[[139 117 140 139 116 117 116 116 118 140]
 [107 150 106 107 150 149 149 150 148 107]
 [113 143 113 114 143 143 143 143 142 114]
 [147 108 148 147 108 109 108 108 110 147]]
->
[[147 108 148 147 108 109 108 108 110 147]
 [139 117 140 139 116 117 116 116 118 140]
 [113 143 113 114 143 143 143 143 142 114]
 [107 150 106 107 150 149 149 150 148 107]]

[[119 130 124 114 124 136 128 144 133]
 [131 126 128 113 127 127 120 120 122]
 [120 134 125 134 124 130 132 135 118]
 [106 106 138 154 131 134 129 139 109]
 [135 130 130 150 124 134 131 105 123]
 [130 121 132 149 121 141 122 119 130]
 [125 131 125 132 123 134 126 128 129]]
->
[[135 130 130 150 124 134 131 105 123]
 [131 126 128 113 127 127 120 120 122]
 [130 121 132 149 121 141 122 119 130]
 [125 131 125 132 123 134 126 128 129]
 [120 134 125 134 124 130 132 135 118]
 [119 130 124 114 124 136 128 144 133]
 [106 106 138 154 131 134 129 139 109]]

[[145 136 127 124 115 132 118 112 122 135 128]
 [155 153 130 110 121 108 109 122 121 139 120]]
->
[[155 153 130 110 121 108 109 122 121 139 120]
 [145 136 127 124 115 132 118 112 122 135 128]]

[[145 109 147 148 108 136 107 109 109 107 108 108 149]
 [127 148 108 107 144 147 147 147 149 149 147 147 108]
 [141 109 148 145 112 143 107 108 109 108 108 115 148]
 [143 108 149 148 108 125 108 108 110 109 109 108 148]]
->
[[145 109 147 148 108 136 107 109 109 107 108 108 149]
 [143 108 149 148 108 125 108 108 110 109 109 108 148]
 [141 109 148 145 112 143 107 108 109 108 108 115 148]
 [127 148 108 107 144 147 147 147 149 149 147 147 108]]

[[120 130]
 [119 127]
 [108 121]
 [128 113]
 [132 123]
 [131 115]
 [126 106]]
->
[[132 123]
 [131 115]
 [128 113]
 [126 106]
 [120 130]
 [119 127]
 [108 121]]

[[136 106 132 111 122]
 [137 124 136 132 134]
 [144 129 121 130 137]
 [125 154 113 124 121]
 [134 130 125 129 138]
 [113 100 145 142 119]
 [118 131 120 130 116]
 [109 131 144 136 126]
 [128 132 135 122 114]
 [133 110 133 112 120]]
->
[[144 129 121 130 137]
 [137 124 136 132 134]
 [136 106 132 111 122]
 [134 130 125 129 138]
 [133 110 133 112 120]
 [128 132 135 122 114]
 [125 154 113 124 121]
 [118 131 120 130 116]
 [113 100 145 142 119]
 [109 131 144 136 126]]

[[126 136 147 126 136 126 122 136 129 130 128 138 131 128]
 [127 131 142 128 128 128 135 127 126 130 130 129 132 129]
 [129 128 119 136 116 128 128 109 128 127 126 128 127 127]
 [128 138 150 113 121 127 120 131 121 127 123 136 126 125]]
->
[[129 128 119 136 116 128 128 109 128 127 126 128 127 127]
 [128 138 150 113 121 127 120 131 121 127 123 136 126 125]
 [127 131 142 128 128 128 135 127 126 130 130 129 132 129]
 [126 136 147 126 136 126 122 136 129 130 128 138 131 128]]

[[120 137 123 118 116 116 120 137 128 141 144 119 146 130]
 [141 113 148 142 147 143 151 113 141 107 105 146 101 143]]
->
[[141 113 148 142 147 143 151 113 141 107 105 146 101 143]
 [120 137 123 118 116 116 120 137 128 141 144 119 146 130]]

[[114 140 142 124 106 104]
 [120 123 129 149 115 115]
 [136 137 140 104 152 131]
 [117 141 149 121 119 103]]
->
[[136 137 140 104 152 131]
 [120 123 129 149 115 115]
 [117 141 149 121 119 103]
 [114 140 142 124 106 104]]
---
[[154 131 130 133 130]
 [132 134 138 130 145]
 [146 137 130 140 130]
 [129 135 133 140 144]
 [136 138 138 132 135]]
->
[[154 131]
 [132 134]
 [146 137]]

[[135 128 124 127]
 [157 157 126 106]
 [129 140 133 121]]
->
[[135 128]
 [157 157]
 [129 140]]

[[107 132 115 126]
 [120 115 133 105]
 [113 122 131 105]
 [104 130 123 115]
 [104 132 116 122]]
->
[[107 132]
 [120 115]
 [113 122]]

[[113 123 132]
 [104 132 144]
 [123 135 133]
 [103 118 145]]
->
[[113 123]
 [104 132]
 [123 135]]

[[134 125 133 108]
 [132 121 142  99]
 [126 106 127 115]
 [121 124 117 157]
 [129 124 128 127]]
->
[[134 125]
 [132 121]
 [126 106]]

[[137 150 131 108 114]
 [111 110 131 150 137]
 [150 134 110 112 134]
 [138 150 130 108 114]
 [150 132 109 113 136]]
->
[[137 150]
 [111 110]
 [150 134]]
---
[[128 124 131 124 155 124 110 124 129]
 [128 114 118 136 118 130 138 150 139]
 [128  98 103 129 112 128 130 149 146]
 [127 147 143 118 121 128 148 125 125]
 [129 150 144 127 136 132 134 108 115]]
->
[[129 150 144 127 136 132 134 108 115]
 [128 124 131 124 155 124 110 124 129]
 [128 114 118 136 118 130 138 150 139]
 [128  98 103 129 112 128 130 149 146]
 [127 147 143 118 121 128 148 125 125]]

[[143 134 127 118 132]
 [131 131 140 127 115]
 [137 137 121 130 118]
 [125 129 136 131 140]
 [128 123 121 130 137]
 [134 128 127 128 138]
 [140 134 132 131 123]
 [115 124 135 133 144]
 [140 136 121 132 110]
 [148 121 130 125 137]
 [153 146 135 120 132]
 [138 129 117 129 122]]
->
[[138 129 117 129 122]
 [143 134 127 118 132]
 [131 131 140 127 115]
 [137 137 121 130 118]
 [125 129 136 131 140]
 [128 123 121 130 137]
 [134 128 127 128 138]
 [140 134 132 131 123]
 [115 124 135 133 144]
 [140 136 121 132 110]
 [148 121 130 125 137]
 [153 146 135 120 132]]

[[120 130 100 108 135 115]
 [134 129 155 152 126 137]
 [131 119 120 103 108 144]
 [130 119 117 101 110 142]
 [122 138 127 147 151 107]
 [120 138 117 138 151 104]
 [121 138 122 143 151 105]
 [122 138 125 145 151 106]
 [121 138 119 140 151 104]
 [128 136 145 157 142 120]]
->
[[128 136 145 157 142 120]
 [120 130 100 108 135 115]
 [134 129 155 152 126 137]
 [131 119 120 103 108 144]
 [130 119 117 101 110 142]
 [122 138 127 147 151 107]
 [120 138 117 138 151 104]
 [121 138 122 143 151 105]
 [122 138 125 145 151 106]
 [121 138 119 140 151 104]]

[[129 126 101 130 125 121]
 [129 122 134 133 131 127]
 [131 130 128 127 127 126]
 [123 129 130 127 125 130]
 [119 126 129 133 127 130]]
->
[[119 126 129 133 127 130]
 [129 126 101 130 125 121]
 [129 122 134 133 131 127]
 [131 130 128 127 127 126]
 [123 129 130 127 125 130]]

[[117 155 121 125]
 [145 100 143 127]
 [139 118 145 127]
 [130 130 119 106]
 [122 122 109 125]
 [107 153 122 139]
 [132 129 145 136]
 [127 140 137 135]
 [121 132 130 140]]
->
[[121 132 130 140]
 [117 155 121 125]
 [145 100 143 127]
 [139 118 145 127]
 [130 130 119 106]
 [122 122 109 125]
 [107 153 122 139]
 [132 129 145 136]
 [127 140 137 135]]

[[105 119 142 142 114 125 123 119 128 139]
 [111 117 125 135 132 132 144 119 118 137]
 [127 126 129 130 127 126 130 124 126 133]
 [107 115 138 141 117 127 122 117 124 140]
 [110 119 136 139 121 127 130 121 124 141]
 [106 111 136 144 118 128 121 110 118 142]]
->
[[106 111 136 144 118 128 121 110 118 142]
 [105 119 142 142 114 125 123 119 128 139]
 [111 117 125 135 132 132 144 119 118 137]
 [127 126 129 130 127 126 130 124 126 133]
 [107 115 138 141 117 127 122 117 124 140]
 [110 119 136 139 121 127 130 121 124 141]]

[[140 120 130 121 124 128 118]
 [132 125 138 130 125 119 125]
 [133 125 125 125 128 130 126]
 [139 118 126 115 122 136 114]
 [115 128 136 121 118 139 118]
 [109 135 139 134 123 128 130]
 [130 123 130 121 122 134 118]
 [141 126 103 123 139 135 134]
 [132 118 123 108 118 149 108]
 [120 125 139 119 117 137 114]
 [127 133 133 141 133 113 139]
 [126 121 140 115 115 137 109]]
->
[[126 121 140 115 115 137 109]
 [140 120 130 121 124 128 118]
 [132 125 138 130 125 119 125]
 [133 125 125 125 128 130 126]
 [139 118 126 115 122 136 114]
 [115 128 136 121 118 139 118]
 [109 135 139 134 123 128 130]
 [130 123 130 121 122 134 118]
 [141 126 103 123 139 135 134]
 [132 118 123 108 118 149 108]
 [120 125 139 119 117 137 114]
 [127 133 133 141 133 113 139]]

[[127 128 127 127 127 128 129]
 [129 115 140 127 128 115 125]
 [144 139 129 125 113 139 150]
 [122 123 127 127 130 123 122]
 [109 146 100 128 118 146 124]
 [153 119 149 112 140 119 140]
 [131 130 128 128 125 130 132]
 [126 151 109 129 130 151 132]
 [123 125 128 129 132 125 121]
 [129 150 100 134 127 150 138]]
->
[[129 150 100 134 127 150 138]
 [127 128 127 127 127 128 129]
 [129 115 140 127 128 115 125]
 [144 139 129 125 113 139 150]
 [122 123 127 127 130 123 122]
 [109 146 100 128 118 146 124]
 [153 119 149 112 140 119 140]
 [131 130 128 128 125 130 132]
 [126 151 109 129 130 151 132]
 [123 125 128 129 132 125 121]]

[[140 130 149 136 122 122]
 [126 116 111 122 141 151]
 [114 113 134 107 108 111]]
->
[[114 113 134 107 108 111]
 [140 130 149 136 122 122]
 [126 116 111 122 141 151]]
